After every row comes one of two labels: whether the row has a hidden trait. Each part has its own trait and labels.
[ -5  11  21  10  24 -10  -9   0   1  -3 -13 -38  -2  -1   8   8   5 -21
   4  -3   4  10  -5  17   0  13  12 -54   0   1  14 -13  -8   4  -6  12
  13 -14  12 -11   1]
A
[  3   6 -12  -4   1   8   4   4  16  13  -9  12  37   6 -17   3 -22 -10
   7 -17  -1  -1   8  -7  10 -36 -19  -1   0   0  10  -6   3   7   1   9
  -5   9   9  12   9]
A
[  1  42  14  -3   7   5  -1  -4  -4  -8 -15 -30 -25   6   7  -1  -4  11
  18   2   2   7   4  -7  -4 -13 -32   8   4   3  11 -10  -5  15  -1   7
  -8  -1  -1   7  -9]
A
[  5  24  30 -12 -12  17  -4  -4   8  10   0 -15   1  14  -1  -3 -18  -7
  17   8  -1  -8  -3  -1   8 -15 -18  28   4   9   1 -32   3  20  12   5
 -20   9 -21  17 -15]
A
[  1  -3   1   0  -2   0  -1   0  11   5   6   3  13   0   0   5 -13 -17
  11  -5   3  -6  -3   1  18  -7  -5  25   1   8   4  -5   6   5   7  -5
   8   0  21   9   3]
S
[  0  -2  17  18   3  12   7   5   5  -3  -6  36   4  -2 -14  -2  -7  13
 -29 -11   0   5   4   6  -8 -33   5 -25   2  -4   2   1   3  -4  -4  13
  10  -1 -20   2   7]
A
[  1  13  47  -6  -7  10   1   1   3   3 -13  27   5   5   0  -1 -19  -6
 -12  -9   1   7   0  -2   3  -9   5  -8   0   4  17  -4   9  11   3  11
 -21   2   3  19 -14]
A
[ -2  36  -2  -5  -3  10   2  -2 -11  -1 -11 -40 -23   8   1  -3  -7  10
  26   3   2   4   3  -7  -5 -14 -32 -25   3   1  15  -7   4  15   1   7
 -16   4   3   8   4]
A
[  0   9  33 -14  22   0   0  -2  -9  13  -1  10  15 -10   2  14  -4  -7
  23   3   0   5   1  -7   4 -16 -11  15  -7  -5   0   9  19  -5   0   0
  -3   7   9  -4   0]
A
[  6  -3  42  -9 -21   6   0   2  -1   2   1  37  16  10   5  -7 -11  -1
 -29   2  -8  -6  -6  -2  -7  48  21  15   2   2  -7  -2   1  -8  10   6
 -36   6 -17   3 -23]
A
[ -5   4  56   1   3   7  -2  -4  -9   9   2   4   0  -1   0   0 -17  11
  15   7   1   5  -5   1  -4   6  15 -63  -7   0  24   9  28   8   0  11
  -2   6  -8 -10   5]
A
[ -6   8  -3  -2  10   9  -1  -2  -1  16   5 -24   7  -1 -12   3  -1 -11
  21   8   3   4   0   4  -2 -44  -3 -50  -5  -2   7   3  20   5  -6   5
   6   4  -3 -17  13]
A
[  5   8 -20 -10   2   8   0  -1   6  11   9 -35  23   6 -13   0   6  -5
  15   5  -5  -7   5   1  -5  -9 -10  28  -1  -4 -19  -5  -5   0   2   0
 -11   7 -20 -13  -2]
A
[ -5   1 -17  17  17   9   0  -4  18   1   4   6   9  -9 -23  10  -4  11
  11  -4   4  10  11   7   1 -63  -8 -11  -6  -5   4  10  14  -2 -13  11
  33   6 -17  -4  26]
A
[  2  -6 -40   9  -6   5   4  -3  12  -7  14 -13   9   2 -18  -1   8  20
  10   4  -1  -7   8   0  -6 -34 -16  35   0  -6 -20  11  -3  -8  -4  -2
  14   6 -31  -9  13]
S
[  2   9  46 -11  24   0   0  -4  -5   9  -2  19  13 -11   5  11  -4  -3
  22   2   1   5   2  -2   5 -13  -8  20  -6  -5   3  12  17  -4   3   0
   0   4   4  -1  -3]
A
[  0   2 -10  20  24 -12  -6  -2  30 -10  -1  -8  13 -11  -5  16   2  -9
   1  -9   6   4   2  18  20 -41 -10  63   3   6  -2 -10 -14  -1  -3  -3
  57 -10  -4  12   3]
S
[  5  18  20   2   0  14   1  -3  15  14   4 -31  18   5 -11  -3 -14  -4
  25   2  -2  -9   1   1   1 -17 -23  15   0  -1  -7  -1  11   8   8   8
  -5   9 -28  -8   1]
A
[ -3   6  25 -12   9   9   4  -1 -10  22   1   2  16  -6  -8   5 -11  -9
  37   2   2   0   2  -8   0 -32 -15 -22  -8  -4  12  13  30   0   0  -3
 -10  11  15 -13  13]
A
[  0   4  27 -21  18   4   1  -2  -7  13  -1   5  16  -8   0   9  -3  -8
  29   3   0   4   3  -6   2 -11  -2  17  -7  -5   2  12  18  -5   0  -3
  -9   7  12  -7   4]
A
[  4  11  36   7   6 -12  -6  -4  21 -21 -18  23   3  -3  10   7 -23  12
  -8 -16   2  10   6  -3  13 -13  -1  63   0   2  27  -4  -2   7   2  17
   2  -1   2  34  -9]
A
[ -2 -13 -26   4   6   7   5   5   4  -2  -3  36  10  -1 -16  -1   9   4
 -34 -10  -4   6   7   0 -14 -25  17 -25  -1  -6 -12   5  -8 -12 -11   5
   7  -1  -8  -6   2]
A
[ -1 -15 -16  -8  15   1  -8  -2  10  16  14   7  23  -6  -6  11  13 -39
   2  14   2  -3  -5  11  14 -31  12  11  -2   7 -17  -6  -1  -3  -1 -11
  32  -4  -2  -7  -2]
A
